What can hang from each mark:
q254: q489 q650
q650: q254 q363 q397
q489: q254 q650 q862
q353: q364 q617 q795
q544: q353 q364
q530: q254 q489 q617
q617: q763
q397: q363 q364 q544 q650
q363: q254 q397 q489 q530 q544 q650
q364: q795
q763: q617 q795
q188: q862
q862: q188 q530 q617 q795
q795: q353 q364 q397

Every row comes from one small tree of marks. The marks that hang from a mark follow it in brackets, in the order of their numbers. Every link used is in the known rows. Which tree was each row made from?
Each row is shifted at random along 3 fixed directions that mean nothing.
Known rows:
q650{q254{q489} q397{q363 q364{q795}}}: [-130 -184  260 -329   57   76  277  128 -197  106 -125   66   70  365
  196 -198 -215   44  -32   10    2  252  175   24 -439  -73 -131 -304
   61    6 -101 -134  -48  299  -51 -319   90 -134  273  -82 -185 -234
  325  255    9 -267  160 -135  359  134 -143  143  -54 -160  -18  261]
q254{q489{q650{q363} q862{q617}}}: [-178  -80   73  266   86 -149   87 -125 -105   63 -205 -301 -283   -6
 -126   59   92   45 -111  161  -76   97    2  125 -109 -119    9  -35
 -129  -77   21  -53   19   56  101  -98  -75 -193   70  278 -220  -84
    7  -59   -1 -186  129 -158  149    7   39    4 -201   50   12  -41]
q763{q617 q795{q353}}: [-221  -55   27  187   52   -3  260 -137   27  -82   68  -17  -49 -129
 -160 -152  -11  147 -268   99    1 -184  103  -95  -29   16 -100  -12
 -253 -131  -29 -118 -144   84   82  -61  -53 -243  -98    7 -140 -226
  -74 -210  -76   -5   47   59    0  144  -20  -76   84  177  136  -14]
q363{q530 q544{q353} q650}: [-149  161    9   64 -110   76  -40    1   83 -178  208 -429  -16    4
   99   14 -253  -86 -189  -94  -99   52 -307  109   40  -70   46   98
   21  -23 -121  285 -139  -87  118  108 -112  -63 -155 -150  261 -122
  -98  -78   -7   34  -59  -33 -112   88  162   48 -148 -130   19 -238]
q650{q254{q489} q363{q397}}: [-106  -33  117  -93   79  -71   -4  -77  -59  -78  -34  -52 -120  145
   79 -216   55  182  -49   -2  123  139   50  141 -197  -55  -11 -107
  -20   35   36 -199    7  117   22  -46  -92  -62   23   19  -27 -255
   98  104  -52 -243  123 -142  295   48  -73  197  -34 -180   88   44]
q397{q363{q489} q364{q795} q544 q650{q254}}: [ -50  -41  392 -453   -6  222   77  234  -69  362  -55   -8  396  388
  287  -51 -422 -158   11 -173 -307  324  -18  121 -258 -101  -34 -157
   75   25 -267  303   -1   95   99 -125  121  -36  295  -97  -45    1
  241  187   -5  -97  -55   38  -43  210   35   27  -40 -203 -296  106]
q188{q862{q530{q489{q254 q650}} q617{q763} q795}}: [-190  191  199  -38   -4   97  -91  -74  121  121   52   38 -176   88
  102  121 -255  275   -2   89   42  -86 -147   48  -12   82  -22   40
   99  -15   76  139 -196  -70 -136  -86 -130  -27  107   12 -130  148
 -153  -54  134  -91   21 -112  -14  -67   10    7   64 -136  -70  -12]
q188{q862{q530 q617{q763} q795{q353 q364 q397}}}: [-356   21   99  282  -37  -84  146 -232   -9  -35   -8 -100 -258  -81
   -1  -36  -12  350 -188  345   60 -102 -172  -61 -170  -51  -17  -14
  -81 -118  220   41 -247   33   55  -33 -122 -141   83  103 -203 -158
 -232 -290   45  -90   49 -132  -16  -50   86  108  155   77 -141 -103]
q530{q254{q489 q650{q397{q364{q795}}}} q617{q763}}: [-541  -33  211  -57   65  364  442  113 -111  -59  356 -314 -153  171
  127 -397 -327  -69 -149 -294 -124 -209  250 -200 -170 -307 -213  -84
 -147   63 -215 -227  -92  172 -110 -267 -132 -260   46 -246  -76 -182
  118  122   39 -283   87 -177  249  378 -284 -252  -40  -19  610   16]
q353{q795{q364 q397}}: [-230   -6    9  437   33 -148   76 -105   16  -98  -18 -168 -125 -214
    9 -154  408   73 -214  106 -133  -50   43  -98    0 -209  -33   76
 -311  -75  172  -73  -40   63  152   64  -76    0 -123   72  -54 -221
 -202 -259   40   13  -12  -45  -27   97    2   18  132  229   27   -3]
q353{q364{q795{q397{q363}}} q617{q763}}: [-133   15  145 -397    1  320  -73  194  -74   95  -78   60  -35  312
  279  201 -405   23  246  -43   55  304   36    3 -127  -19  -84  -12
  176  141  -44   32  -74   45 -305 -226   11   25  255 -161  -46  155
  229  164   19 -201   30   59   72 -148 -215 -115  126 -167   37  129]
q489{q862{q530 q795{q353 q364 q397{q544}}}}: [-208   33  120   21  -83   59   21  -36  -25  -56   -1 -130  -65  115
  120   51 -332   66  -81   28  -24   84 -188  -50 -193  -28 -131 -157
   54  -51   89   22 -211   67  -19  -12  -90  -64   99  -28 -172   78
 -118  -33  124  -90  124 -147  136 -229  -29   86   32   76 -233   16]
q650{q254 q363{q397{q364 q544{q353}} q489 q530}}: [  96  181  144   60  -25 -155 -382 -105  136 -119   26  -78   12   46
   78 -101  259  359 -187   -9   61  167 -216  198   15  -35  113   74
  -29    9  142  104  -51 -102  104  153 -104  120 -117   62  133 -242
 -123   11  -62 -170  -90  -68  -17  -28  119  331   16 -313 -160 -160]
q363{q254 q489{q650} q530{q617} q544{q353 q364}}: [-408  -42  225  -59 -163  186  378  120 -203  -45  201 -576   83  242
  201 -133 -795 -188 -295   16 -116  213 -161   54 -285  -33 -207 -118
  133  -37 -270  137 -328  120   -5 -269   30 -319   51 -407  120 -161
  123  119  103 -358   65  -62  196  -11   73   -4 -309 -270   30  -69]
q530{q254 q489{q862} q617}: [-175  362  162  108   45  185 -483   60  313  -70  477  -70   13   81
   38 -193  -95  160  -55 -363 -167 -240   21  -79  317  -68 -151  260
   17  134  -26  -55   18 -179 -264   42 -345  200 -233 -110    7  274
 -226  104  138 -142 -100 -155   30  -75 -161  -97   81 -159  263 -101]
q489{q254{q650} q862{q617}}: [-543  -80   90  210  -36  338  377   23   -7  -91  416 -389 -227   -5
  176 -406 -369 -120 -188 -294 -142 -238   30  -60  100 -169 -104 -242
 -167   -4 -106 -211 -304  229   61    7 -180 -264 -234 -131 -111  -97
   46   82   97 -101  125 -252  439  374 -285 -290 -266  152  699  -84]
q862{q530 q617 q795}: [  89  318   70  -63  -32    4 -231 -108  264  168   45  200 -151    4
   30  287  -66  253  114  102   97   15 -190   68  102   99  122  154
   95  -66   83  385 -222 -272  -77  -30 -149   81   80   66  -23  144
 -230 -129   91   32  -24  -45 -149 -248   88  228  114 -135 -326  -82]
q795{q353 q364 q397{q650}}: [-256   16  -64  315  -88  126  -97 -122  171 -240  326 -251   29  -89
  109 -312  -58  -38 -210 -246 -176  -91  -67 -256   97 -231 -204  -71
 -193 -117   82 -192 -165   40   56  193 -266   31 -307  -19    5  -75
 -234  -41  -90  124   40  -57  114    2 -129    0  215  284  180 -178]
q254{q489{q650{q363 q397}}}: [ 174  312  -10   40   95   -2 -594  -73  314  -61   37    4 -109  102
  -17  196  198  122   80 -214   -9   69  -39  125  281  -36  -11  174
   23  -23   73   19   73 -242 -141  125 -258  232 -158  187   35  170
 -144  144  -59   51   14  -46   16 -157  -44   70   -5  -98   83  -99]
q364{q795{q353{q617} q397{q363 q650{q254}}}}: [  -4  202   34   57   42  -71 -230 -102  145  117   66   53   12  -52
  -23   45  260  213  -17  -32   10   66  -74   -8  -26  -85  200   99
 -108  -47  132  166   37 -136   54   48 -245   93   26  157   -5   21
 -216  -99  -99  115  -16   32  -85 -193   45  260  165  -80 -162   23]
q650{q254{q489} q363{q544{q353}} q397{q364}}: [  27  -26   97  122   87 -347 -248 -178   83 -205 -138  -56 -100  143
  -28 -224  304  572 -162  158   90  222  -17  108 -166  -24   48   24
  -51  -70  154  -68   -6   40   86  -71  -12   46   -7  193   36 -399
  -16    1 -110 -147    8 -157  210   21   79  362    8 -154 -160    6]
q397{q363{q650} q364 q544{q353}}: [-117  -60  198   54 -101   50   29   67   66   33  156 -243  142   54
  135 -201 -155 -101 -202 -139 -468   80 -167   14   61 -147   72  -31
  -99   20 -208  301 -127    7  312  128  106    7 -114  -94   47 -224
   24  -55   -6   67 -126  -29 -108  409  149  -90  -62   10  -45 -198]
q617{q763{q795{q364}}}: [-263  169   47  122  -44  255 -143  -41  267 -242  396  -61  -60 -135
  129 -184   60   21 -198 -219  -42 -372   10 -187  363  -42 -245  120
 -189   30   85 -171 -199  -50 -116  211 -186   34 -238 -230  115  -61
 -283  -39  -51   84 -103   93 -108  253 -188 -283  188   99  443 -183]
q353{q617{q763{q795}}}: [-148 -102   27    5   57  -14  157   22 -153   53 -198  -83 -136  -10
  -26   70  -33  126  -27  191   65   38   68   -8 -128   14    1    6
  -67   16   10   -9    7   79  -35 -234   94 -203  185   -1  -88  -82
  105 -123  -32 -208   19   25  -28   39  -56  -83    2   -9   14    1]
q795{q364 q397{q650{q254 q363{q489 q530}}}}: [-525 -290   58  326   10    4  539   -7 -277 -119    8 -463  -73  -78
  210 -524   19 -110 -345   60 -179    2   70 -164 -304 -322 -240 -280
 -326 -105   -5 -361 -143  405  246 -112  -54 -303  -25   -9 -153 -502
   69 -109  -40 -226  156 -177  296  380 -140   26   14  207  159  -54]
q530{q489 q617{q763}}: [-214   78  103   23   77  103  -22   72  -18  -22  145 -128  -44    2
   26 -139   -2   66 -124  -20  -76 -164  145 -105    7  -60 -197   99
  -35   66  -92 -197   68   36 -155 -166  -60  -85   35  -41 -143   24
  -72   44   55 -267  -25  -62  -10  113  -92 -163   79 -101  197  -59]
q364{q795{q353{q617{q763}} q397{q363 q544 q650}}}: [-117  -87  138 -136   74 -127  305   -8 -296  257 -287  -69   40   75
   -7   95  -55  108  -31  224   21  255   -7  -14 -527  -93  120 -162
  -50  -50    7  105  106  119  135 -267   64 -220  437  165 -213  -86
   70 -123  -51 -130   98   31  -24 -170  104  233   45  -86 -450  178]
q353{q364{q795{q397{q650}}} q617{q763}}: [ -98   16   35  127   28   29  -91    9   -5   47 -115  -93 -200  -21
   43  104  171  210   25   70  -11  144  -25  -38   29 -134  121  180
 -113   14  104  103  -23  -69  -50 -114  -27    2  100  102   -9  -39
  -37 -140  -44  -83  -72   40  -87  -51  -65  -36  156    9    9    5]
q254{q650{q363{q397 q530 q544{q353{q617}}}}}: [-139 -166   80  118   58 -231  414 -106 -341   51 -313 -337 -186    2
 -121   49   33   35 -114  296   44  255  -87  162 -446 -149  221  -68
  -72  -52  -85   93  102   99  260 -161   94 -319  211  211  -43 -351
  138 -203  -43 -258   95 -137   66    9  149  174 -211  -65 -237  -13]
q363{q254 q397{q650}}: [ -75   59  214  -58  -54  186  255   64 -110   91  158 -168  100   66
  158 -139 -368 -275 -108 -194  -11   37 -100  -18  -38  -63   35 -137
  -10    7 -198   38 -174   20    5  -71  -77 -164   19 -198   76  -85
   80   59   15 -230   68  -49  198  -39 -180   14 -195 -178  -16  -66]
q650{q254{q489} q363}: [ 104   58   44  -45  101 -188 -321 -154  106  -25 -103   82 -119  145
  -53  -44  239  388   68   59  163  137   37  205  -71   19   73   56
    6   20  207  -39  124  -60    3   32 -122  103   10  158   47 -122
  -18   66  -87  -50   16  -71  105  -93   45  273   42 -160  -38   17]
q353{q617 q795{q397{q544 q650{q363}}}}: [-496  -57  -16  141  152  132   84  136   50  -94   87 -316 -160  -36
  241 -293   91  -19  -56 -212 -234   11  152  -29   72 -285  -40   20
 -283   -3 -146  -42 -113  221  149 -109 -129  -46 -192  -90  -66 -211
   77 -125    7  -60   58 -167  145  497 -184 -180   71  156  472  -88]
q650{q254 q363{q489 q544{q364{q795}}}}: [-196   71   98  -38   40  -64 -236  -57  159 -128  130  -79    8  122
  151 -205   70  324  -89   30   68  121  -14  129  -40   61  -75  102
   26    5   72  -78  -91   26  -16   33 -138   75  -52  -84  145 -215
  -73   73  -77  -63   -7  -18  139   75   34  174   71 -223   70   11]
q544{q353{q364{q795}}}: [-199 -146   18 -106 -130  118  136   45   68 -120  197  -73  -30   76
  115 -191 -283   -5  -36 -145 -118   61   30 -111  -40  -33  -44  -41
   28   42 -125   12 -214   71   -3  -40   55   15 -128 -251  152  -80
  -33   85   37  107    8  -14  148  155  -17  -79  127   78  199  147]
q530{q254 q489{q862} q617{q763{q795{q353}}}}: [-339   98  232  263   58   -5   22  -61   15  -33  251 -217 -128  -68
 -107 -281  -31  242 -299  -59 -112 -289   90 -169  -29  -78 -157  123
 -170   61   35 -169   22   24  -87 -151 -151 -141   -3  -42 -139   -6
 -225 -101  113 -295  -44 -123   24    4  -82 -102   76  -71  136  -31]
q363{q489 q650{q254}}: [-340 -179   78 -116  -22  274  347  184 -129   40   77 -376   39  151
  273 -192 -474 -296 -164 -126 -119  110  102   43 -204   -1 -232 -193
   18  -18 -260 -170 -151  295  -32 -223   15 -252   32 -287    8 -137
  242  233    5 -243  185  -63  348  285 -149 -141 -147 -107  322   20]
q617{q763{q795{q353 q364}}}: [-128  121   28  209  -55   58 -155 -168  214 -188  236  -43  -86 -179
  -35  -80  146  162 -220  -52   25 -277  -37 -161  217   -2 -134  122
 -184  -26  195  -95 -115  -97  -45  182 -132    2 -149  -72   83  -69
 -338 -127  -78   93 -106  121 -169   34  -50 -127  212  105  174 -157]
q862{q188 q530 q795{q353 q364 q397{q650}}}: [-596  -67   98  543  -99   63  299 -232  169  -91  390 -371 -281 -232
   91 -502   -4 -149 -412 -116 -370 -241 -122 -350   68 -302 -132  -24
 -367 -239   50  -26 -503  145  253   40 -219 -167 -252 -132 -162 -313
 -380 -277   42  123  132 -226  181  287  -31   26  230  431  234 -127]
q364{q795{q353 q397{q363 q650}}}: [ -38  380   14   71    6   97 -405  -89  367  -18  379   70   64 -109
   57  -10  284   61  -48 -286  -79 -124 -110  -76  276 -112   96  172
 -128  -32   90  123  -56 -218    7  286 -397  249 -213   38   82  102
 -385  -29  -99  279  -62   59 -138  -83  -18  117  229  -46   82  -96]
q544{q353{q364{q795} q617{q763}}}: [ 170  287  -54   47 -108   16 -695  -88  451 -149  204  110  -95    6
  -24  167  128  396   96 -145   24   43 -155    3  410   51  174  371
   70   74  161  295 -103 -413 -175  177 -149  344 -252  -42  329  195
 -339  -13  -50  221 -220  100 -206 -226   49   49  254  -76   41  -80]
q363{q254 q397{q364{q795} q650} q489 q530{q617}}: [ 265  379  369 -123  -96   99  -63   80 -143  318  -86  -93  276  177
   48  398 -211 -138 -117   73   48  334 -303  192 -149  -27  154   76
  148  -14 -102  426   -8 -278 -130 -110  -73  -80  277  -15   60  111
    2   47   35 -458  -56   64 -191 -514   65  279 -229 -515 -594 -101]
q763{q795{q353 q397{q364 q544 q650}}}: [-166  -33   72  236   -6  -30  121  -95   59  -93  101 -123   72 -103
  -39 -223   61   56 -329 -123 -227  -83  -42 -170  -21 -133  -62  -41
 -289 -145  -52  -11 -105   78  219   97  -10 -109 -138   29 -102 -158
 -129 -201  -55   49   14  -10   -6  147   23  -12   80  252   -9  -46]
q254{q489{q862{q188 q530 q617{q763} q795{q353}}}}: [ -23   50  170  120   11 -159  -10 -212  -77  137 -257  -69 -250  154
 -218  270  -93  139  -58  310   58  174 -104  114 -224  -18    9   17
   62 -115  143  162  -51  -95  -49 -148  -12 -168  257  188 -258  122
  -96  -86   61 -216  117 -127   48 -422  145  187  -78    5 -341   37]
q530{q254{q650} q489{q862{q617{q763} q795{q397}}}}: [-117  322  300 -154    9  272 -318   36  212   74  262   21    9  278
   98   61 -461   87   39 -342  -33  -62  -26  -58   39  -12 -189   98
  135   89  -60   16  -60 -150 -338  -42 -260   83   32 -161  -18  388
 -105  194  147 -186   25 -136  134 -306 -202  -40   38 -208   29   60]
q364{q795{q353{q617}}}: [ -15  -17    6 -117   13  -90   62  -41  -60  179 -124   70    2    5
  -94  200   29  148   70  160   92  160   10   -3 -276   38  137   20
   41  -24   62  127   81  -26  -21 -151  -23  -50  239   76  -46   36
  -41  -59  -48   45   46   81  -73 -229  102  166  129  -54 -243  194]
q353{q364 q795{q397{q363{q650}}}}: [-141   31   89  298   25   -7  -72  -32  111  -41   27 -143 -178  -88
  109  -76  254  -19  -93  -69 -223  109   -2   26  135 -199   74  145
 -231   -8   57   98  -86   21  138   96  -64  119 -190   36    6 -149
  -99 -156   72   30  -49  -46    6  130  -30  -69  106  112  123  -36]

Write each row's tree:
[ 178  449  115  367 -109 -131 -511 -124  283 -118  272 -138  106  -44
  -54   25  196  168 -327  -71  -61   46 -334  104  360   12  109  285
    2  -57   96  252 -165 -414   25  285 -168  185 -284  -77  221    7
 -380  -70   -3 -124 -156   32  -72 -377  145  228  -61 -271 -226 -257] : q363{q254 q397{q544{q353 q364}} q489}
[-289 -164   89 -202    8   98  490   60 -239  117  -25  -96   75   70
  117 -100 -266 -124  -61  -17  -11  112   92 -160 -469 -101  -69 -263
  -51  -59 -139 -118  -59  258   44 -232   -6 -231  250  -75 -149  -81
   88   38  -26  -47  202   -8  185   13  -61   74   68   35  -65  254] : q364{q795{q353 q397{q650}}}
[-318  270  112   61  -32  241 -366  -18  370  -89  381  -17  -86   69
  198 -108 -134  189  -33 -192 -133 -217 -123  -28  258  -31 -134  184
   39   17   52   49 -212 -116 -172  134 -332  188 -226 -122    3  127
 -282   -1  117   78  -37 -153   -5  130  -81  -97  203   13  266  -90] : q188{q862{q530{q489{q650{q254}} q617} q795{q364}}}
[ -12  106  103  598  -33 -440  -51 -482  206  231  -83  -16 -394 -300
 -347   72  389  404 -232  446  -34  -25 -259  -44    4  -10  332  258
 -203 -280  293  441 -267 -254  240  -70  -78 -114   57  347 -187 -149
 -469 -497   22   71  -18 -111 -164 -294  354  440  127  135 -517 -112] : q862{q188 q530 q617 q795{q353}}
[ 173  108  155 -225 -162   19 -380   20  264 -114   46  173  161  327
  141   47 -382  318  110 -170    7  295  -84  -31  -53  109   16   66
  228   28  -92  260 -197 -254 -172  -38   60  223 -115 -223  333  249
 -116  145   63  125  -41   33   57 -311   56  220  104  -54 -253  233] : q544{q353{q795{q397{q650{q254}}}} q364}
[ 189   39   89  -75   -1  -63 -175   -6  -27  187 -252  -33   76  126
    3  239 -150   63   -2   80   67  255  -36  139 -146  133  -15  -12
  117  -46   41   57   60  -57 -118 -155   53  -27  189  106  -11  179
   46  149    9 -169   43   60   50 -318   55  148 -104 -210 -306  105] : q363{q489{q650{q254}}}
[ 117  338  113  440  -27 -127 -338 -199  198  108   49 -163  -74  -84
 -215  265  250   91 -209   79   12  -17 -209  177  244   29  160  286
  -78 -108  212  261  -32 -328   10  197 -241   54  -83  118   80   86
 -347 -107    5  -81  -68  -13  -61 -409   83  114 -150 -151 -160 -192] : q363{q254{q650} q489{q862{q795}}}
[-215  -47  140  246  -23 -160  255 -143  -14  254 -106 -125 -259 -126
   -6   -2  -24  194 -164  295 -105   11  -75  -64 -229  -45  -15    5
 -120 -143   80  149 -195   25  120 -254  -23 -216  198  146 -218 -168
 -184 -245  142 -133   64 -146    7  -23  118  193  118   58 -365   44] : q862{q530{q489{q650{q254}}} q617 q795{q364}}
[-225   90  252  159  -30  -21   22 -102   77  202   45  -49 -117   52
    6  -31 -138   12 -115  167 -226   21  -73 -141 -106  -51 -121  142
    5  -94   21  137 -188  -65  -91 -213  -45  -82  157  -31 -220   36
 -221 -147  170 -143   66 -148    5 -147   70  136  156  101 -307   91] : q862{q188 q530{q489 q617} q795{q364}}
[-333    2  200   39   22   23  228   70 -198  -39   49 -417  -54  103
   95 -133 -339  -85 -231  -52  -95   42 -128   24 -268 -142 -163  -94
   -5   -2  -81  -11  -48  209   52 -174  -59 -206  111  -85  -91 -109
   75   -9  142 -277   47 -184  100   33   25   24 -166 -169  -59   -8] : q363{q530{q254 q489{q650{q397} q862}} q544}
[ 143  568  139  -90  -28  243 -763  -70  460 -162  305  190  147   82
  151  194  -17  173   13 -261   78 -149 -190  -34  474   72 -157  270
   36   61  176   88  -75 -391 -322  337 -301  301 -145  -84  206  317
 -363   37  -73   96 -191  185 -284 -291 -138  -39  178 -153  -46 -224] : q617{q763{q795{q364 q397{q363{q544} q650}}}}
[-201  215  118  317  -35  -33   72 -117   -2 -151  311 -307  -13 -147
   20 -218   27  -73 -344  -12  -15 -108 -245   15  147  -94   57   99
 -132  -41   16   33 -191  -63  118  165 -177 -102 -140 -132   88 -267
 -158 -179   -5 -194  -50  -47   72  -62   -6   55 -176 -171   26 -243] : q363{q254 q397 q544}
[-158  115  106  -18   54   91   23   16  -11   23  194  -91  -54  151
  -49 -160 -189   85   -3 -127  -65  -62  114  -21  -60 -134  -67   64
   -5   69  -43  -14   71  -59 -112 -144 -124  -43   19  -69  -37   53
   40   43   75 -200    3 -108   77  -48  -62    5  -32  -88  153   12] : q530{q254{q489} q617}
[-372 -142   54 -131  -24   81  226   84 -115 -124    7 -279   51  181
  183 -157 -504  -52  -52   13  -99  202   16  -27 -253  -73 -162  -99
   50   -1 -187    6 -142  191   -3 -199   73 -161   57 -224   51  -91
  143  -11   39 -127   71  -68  176   83  -26  -51  -30   39    6   84] : q363{q544{q353{q617 q795{q364 q397{q650}}}}}
[-435 -255  100 -105 -137   91  425  119 -156 -132   83 -186  -47  144
  184 -252 -395  122 -132   46  -91  125   62 -234 -335  -54 -112 -147
   27   21 -225  -63 -320  162  -14 -299  153 -211   60 -358   71 -178
   57   27   20  -94  112  -32  226  176  -32  -31   83   64  141  240] : q544{q353{q617{q763}} q364{q795{q397}}}
[ -61  103  223 -127   -5  126 -277   43  156  143   24   -7    6  171
  117   80 -357   97   12 -163  -52   63  -23    2  -19  103 -148   11
  117   16  -81  -12  -85  -25 -238 -148 -117    7   76  -11 -107  299
  -43  195  129 -147   70 -103  175 -173 -116   -9  -38 -139  -82  140] : q530{q489{q650{q254} q862{q617 q795}}}
[-307  -73  -13  234  -49 -122  171  -93  -25 -221  136 -285  -82  -86
   -2 -257   13   94 -266   84 -128   11  -91  -70  -65 -120  -13   58
 -129  -61   -7   -2 -151   84  178   40   20  -86 -100  -64   56 -266
 -126 -178    1   13  -31  -47   67  119  124   18   27   90   40   -3] : q363{q544{q353{q364{q795{q397}}}}}
[-311    7  177    2  -11   21   98  -39  -26   10  -44   21  -33  148
  101  -45 -246  273  -65  194   -5   44  -92   -9 -200   15  -63  -31
   62  -61  -45   48 -204   51  -48 -100   -7  -94  117  -12 -180  -10
   25 -114   86 -135   82 -122  116    9   28   45  -14   12 -122   90] : q188{q862{q617 q795{q397{q544{q364}}}}}
[-151 -101  131  175   72  -74  313  -43 -155   44  -29 -228 -131  119
 -128 -188  -22   32 -158  -71 -146   21   82  -27 -250 -260   13  -57
 -148  -55  -36    3   79   78  159 -134   27 -169   74   57  -84 -198
  104  -54   33 -148   53 -175  149   88   14   44  -91   70   53   61] : q530{q254{q489 q650{q397{q364 q544}}}}
[-166   66  119 -132   43  209 -134  128   23  -22  -76  -23  -53  136
  220  116 -133   89   90  -74   -3  134   76  -40   -3  -82  -80   43
  -28   72  -13   39  -98   41 -196 -161  -16   30   67 -157  -30  100
  103   26   27 -180    3    4   -8    6 -200 -147  103  -51  160    4] : q353{q617{q763} q795{q397{q364}}}
